Below are the code and all the weights of a small trained network. Each question names an input and a target symbol and asks about switching units off, where a switched-off unit gives its printed mean instead of its output.

import numpy as np


def w(rows, s, z=0):
    codes = np.array(rows[::2]) - 128.0
    scale = np.full(codes.shape[1], s)
    scale[-1] = z or s
    return codes * scale


def f(y):
    return np.maximum(y, 0)


def softmax(a):
    e = np.exp(a - a.max(-1, keepdims=True))
    return e / e.sum(-1, keepdims=True)


def log_softmax(a):
    a = a - a.max(-1, keepdims=True)
    return a - np.log(np.exp(a).sum(-1, keepdims=True))


def net(x, mask):
    ids = ['ΠΣδζητ'.index(c) for c in x.split()]
    T = len(ids)
    res = E[ids] + P[:T]
    u = 0
    for l in range(3):
        r = res
        for j in range(2):
            rows = slice(2 * j, 2 * j + 2)
            q, k, v = (r @ M[l][rows].T for M in (Q, K, V))
            z = softmax(np.where(np.tri(T) > 0, q @ k.T / 2**0.5, -1e9)) @ v
            o = O[l][rows]
            res = res + np.where(mask[u + j], z, o[:, -1]) @ o[:, :-1]
        u += 2
        y = f(res @ A[l][:, :-1].T + A[l][:, -1])
        res = res + np.where(mask[u : u + 4], y, B[l][:, -1]) @ B[l][:, :-1]
        u += 4
    return log_softmax(res[-1] @ U[:, :-1].T + U[:, -1])


Q, K, V, O, A, B = {}, {}, {}, {}, {}, {}
E = w([
[166,157,183,120,43,67,176],'Π',
[98,123,127,82,76,173,166],'Σ',
[177,132,250,187,104,147,113],'δ',
[124,111,201,146,87,192,120],'ζ',
[119,195,206,158,130,120,147],'η',
[166,119,82,154,153,171,63],'τ',
],0.02)
P = w([
[124,90,102,109,68,66,117],'0',
[155,178,102,34,162,45,86],'1',
[147,132,119,72,217,73,98],'2',
[113,125,131,92,196,132,95],'3',
[92,120,163,134,175,155,87],'4',
[99,130,159,143,157,160,99],'5',
[123,152,142,144,144,147,122],'6',
[149,171,89,118,138,149,168],'7',
[146,166,68,127,123,139,204],'8',
[151,176,47,135,114,129,234],'9',
[147,144,110,234,131,169,187],'10',
[151,146,102,243,107,204,176],'11',
[164,168,117,254,68,183,166],'12',
],0.0093)
Q[0] = w([
[168,224,113,90,188,56,71],'0.h0',
[3,140,107,214,140,82,184],'0.h0',
[64,216,201,166,41,97,64],'0.h1',
[12,145,99,155,36,132,61],'0.h1',
],0.0048)
K[0] = w([
[75,123,167,21,160,61,113],'0.h0',
[83,206,99,127,95,70,220],'0.h0',
[3,127,126,172,176,156,124],'0.h1',
[51,20,97,168,124,128,88],'0.h1',
],0.0068)
V[0] = w([
[140,172,55,187,60,127,155],'0.h0',
[94,75,116,110,163,51,190],'0.h0',
[163,118,170,138,2,79,172],'0.h1',
[175,152,206,175,142,150,125],'0.h1',
],0.0066)
O[0] = w([
[120,245,168,43,214,216,141,126],'0.h0',
[217,186,3,88,151,113,103,62],'0.h0',
[2,33,201,229,104,152,44,254],'0.h1',
[34,94,72,124,100,64,166,218],'0.h1',
],0.006)
A[0] = w([
[42,66,157,152,224,117,121,58],'0.n0',
[98,122,2,255,153,107,112,87],'0.n1',
[4,189,154,28,86,75,50,185],'0.n2',
[140,16,125,108,60,113,141,8],'0.n3',
],0.0054,0.0017)
B[0] = w([
[137,191,154,17,135,123,64,213],'0.n0',
[190,255,42,195,164,249,21,178],'0.n1',
[28,58,161,86,176,181,74,252],'0.n2',
[36,154,92,126,252,101,179,209],'0.n3',
],0.0051,0.0037)
Q[1] = w([
[117,165,176,120,114,110,146],'1.h0',
[151,204,91,161,203,173,113],'1.h0',
[153,59,165,80,190,102,171],'1.h1',
[49,216,254,91,60,203,188],'1.h1',
],0.0074)
K[1] = w([
[2,155,94,111,103,213,155],'1.h0',
[97,114,93,61,90,119,7],'1.h0',
[210,82,107,37,155,101,97],'1.h1',
[105,201,70,250,46,163,187],'1.h1',
],0.0062)
V[1] = w([
[124,167,165,142,177,182,149],'1.h0',
[170,142,165,130,168,100,129],'1.h0',
[108,167,166,195,217,227,122],'1.h1',
[198,143,191,106,8,82,255],'1.h1',
],0.0082)
O[1] = w([
[59,111,97,181,255,109,209,163],'1.h0',
[92,96,99,111,136,185,123,40],'1.h0',
[73,165,73,156,162,116,184,254],'1.h1',
[150,68,239,40,208,151,125,180],'1.h1',
],0.0087,0.0033)
A[1] = w([
[65,23,165,76,143,123,117,167],'1.n0',
[163,169,144,117,33,62,200,166],'1.n1',
[41,254,152,101,183,88,153,184],'1.n2',
[213,128,136,134,111,38,179,7],'1.n3',
],0.0069,0.0016)
B[1] = w([
[86,45,160,44,156,119,52,254],'1.n0',
[71,123,44,254,116,138,182,190],'1.n1',
[2,119,129,181,174,36,185,221],'1.n2',
[29,133,138,187,113,156,129,151],'1.n3',
],0.0076)
Q[2] = w([
[211,147,8,184,142,199,57],'2.h0',
[46,187,146,179,160,133,205],'2.h0',
[216,254,88,30,239,64,21],'2.h1',
[33,45,253,57,36,106,170],'2.h1',
],0.0049)
K[2] = w([
[116,204,81,118,89,61,1],'2.h0',
[124,184,106,163,181,199,153],'2.h0',
[138,104,112,85,114,55,23],'2.h1',
[137,87,182,104,197,171,184],'2.h1',
],0.0061)
V[2] = w([
[60,145,96,8,143,161,76],'2.h0',
[16,128,73,115,84,161,179],'2.h0',
[108,186,179,127,156,49,112],'2.h1',
[136,183,111,119,143,2,106],'2.h1',
],0.009)
O[2] = w([
[193,172,167,191,148,94,203,129],'2.h0',
[254,55,160,70,145,100,194,254],'2.h0',
[101,238,97,110,210,119,132,201],'2.h1',
[159,220,134,17,186,185,131,114],'2.h1',
],0.008,0.014)
A[2] = w([
[241,95,251,82,59,157,100,191],'2.n0',
[81,55,194,2,100,190,60,37],'2.n1',
[147,235,220,150,55,154,245,253],'2.n2',
[54,182,111,171,80,138,240,108],'2.n3',
],0.0064,0.0024)
B[2] = w([
[169,145,196,54,64,155,153,253],'2.n0',
[102,169,156,81,110,178,22,255],'2.n1',
[227,137,99,141,132,141,90,250],'2.n2',
[154,146,97,116,101,153,9,236],'2.n3',
],0.012,0.0059)
U = w([
[156,164,175,92,88,167,88,1],'Π',
[255,142,206,187,121,145,178,28],'Σ',
[2,90,110,114,135,76,112,129],'δ',
[129,64,177,184,146,42,183,203],'ζ',
[121,169,168,115,196,141,174,125],'η',
[198,124,100,158,107,171,64,221],'τ',
],0.0086,0.0061)

Each question gives the input, a string of symbols that net reads in full, and the target symbol t.
The units are the heads (2 rows each of Q, K, V and O) and the neurons (one row each of A and B). Each row of codes is followed by its name. A weight is (code - 128) times the scale printed after its matrix; where a second scale follows, it is the last column's (O, A, B and U).
mask holds one flag per unit, layer by layer, with each layer's heads first. A switched-off unit (its flag False) gives its mean, the last column of its rows in O or B, instead of its output. The means were averaged over made-up inputs and are rounded, as every weight is.
A unit's drop is (log p(t) with every unit on - log p(t) with that unit switched off) / (log p(t) with every unit on - log p(t) with every unit switched off).
The circuit of an input: a set's keep is (log p(t) with only the set's units on - log p(t) with every unit switched off) / (log p(t) with every unit on - log p(t) with every unit switched off). Starting from the 12 units with the biggest drops (on a tie, the unit counted first), units are removed one at a time, each time the one whose removal leaves the highest keep (on an exact tie, the one counted first), for as long as the keep stays at least 0.8.
units of the circuit, in order: the units of the circuit, biggest drop first
top k neurons: the k neurons with the biggest drops, biggest first
top k neurons in layer l: the k neurons of layer l with the biggest drops, biggest first
input δ Π ζ δ Π Π Π τ η Π δ Π δ, target Π: top 2 neurons -> 2.n1, 1.n2
input τ ζ Π η ζ Π Π Σ τ ζ Σ Π η, target η: units of the circuit, in order -> 1.h1, 1.n2, 2.h1
input δ δ η δ, target η: units of the circuit, in order -> 2.h1, 0.h1
input δ Σ ζ, target Σ: top 2 neurons in layer 0 -> 0.n2, 0.n0
input ζ Σ Π Π ζ Π Π Σ Σ ζ, target Σ: units of the circuit, in order -> 2.h0, 2.n2
input Π η ζ ζ ζ τ ζ Π ζ Π ζ δ η, target η: units of the circuit, in order -> 1.n0, 1.n2, 1.h1, 2.h1
input δ η ζ Σ Σ Σ, target Σ: units of the circuit, in order -> 2.h0, 2.n2
input Π Π ζ η τ η η Π τ Π ζ, target Π: units of the circuit, in order -> 2.n1, 0.n0, 1.h1
input Π Σ η δ Σ ζ Π τ Π Σ η τ δ, target τ: units of the circuit, in order -> 2.n3, 0.n1, 1.h1
input η τ Σ τ τ Σ τ Π, target τ: units of the circuit, in order -> 1.n1, 2.n3
input η η Π τ Π Σ ζ Π τ ζ Π η ζ, target η: units of the circuit, in order -> 1.h1, 1.n2, 2.h1
input ζ η τ ζ, target τ: top 3 neurons -> 0.n2, 0.n1, 1.n0
input ζ ζ η Π Π ζ ζ ζ τ Σ, target τ: units of the circuit, in order -> 2.n3, 1.h1, 0.n1
input Π Π Π Π ζ ζ Σ, target ζ: units of the circuit, in order -> 2.h0, 2.h1
input Π η δ δ η ζ Σ Σ, target Σ: units of the circuit, in order -> 2.h0, 0.n0, 2.n2
input τ Σ δ Π, target δ: units of the circuit, in order -> 2.h0, 1.n0, 0.n2
input δ Π Π η η δ ζ ζ η τ Π Σ, target Π: units of the circuit, in order -> 2.n1, 1.n1, 1.n0, 1.h1
input ζ τ Π ζ ζ τ Π τ η Π ζ, target Π: top 3 neurons -> 2.n1, 1.n2, 2.n0
input δ ζ Σ Π Π ζ Π τ η Σ, target η: top 3 neurons -> 1.n2, 1.n0, 1.n1
input η τ δ, target τ: top 2 neurons -> 1.n0, 0.n2
input Π Π Π ζ δ, target ζ: top 3 neurons in layer 2 -> 2.n1, 2.n3, 2.n0
input Π η τ δ Π ζ η Π Σ ζ Π ζ Π, target ζ: top neuron -> 1.n1
input η η Π Π ζ δ τ Π, target τ: top neuron -> 2.n3
input η Π δ Σ δ, target Σ: top neuron -> 1.n2
input ζ Π Σ δ, target Σ: top 2 neurons in layer 0 -> 0.n2, 0.n0
input δ ζ Π Π ζ Σ δ Π τ Σ δ δ, target δ: top 2 neurons in layer 2 -> 2.n2, 2.n0
input Π τ τ ζ ζ, target ζ: top neuron -> 2.n1
input ζ Π ζ ζ δ Π Σ Π Π δ, target Π: top 4 neurons -> 2.n1, 1.n2, 2.n0, 1.n1
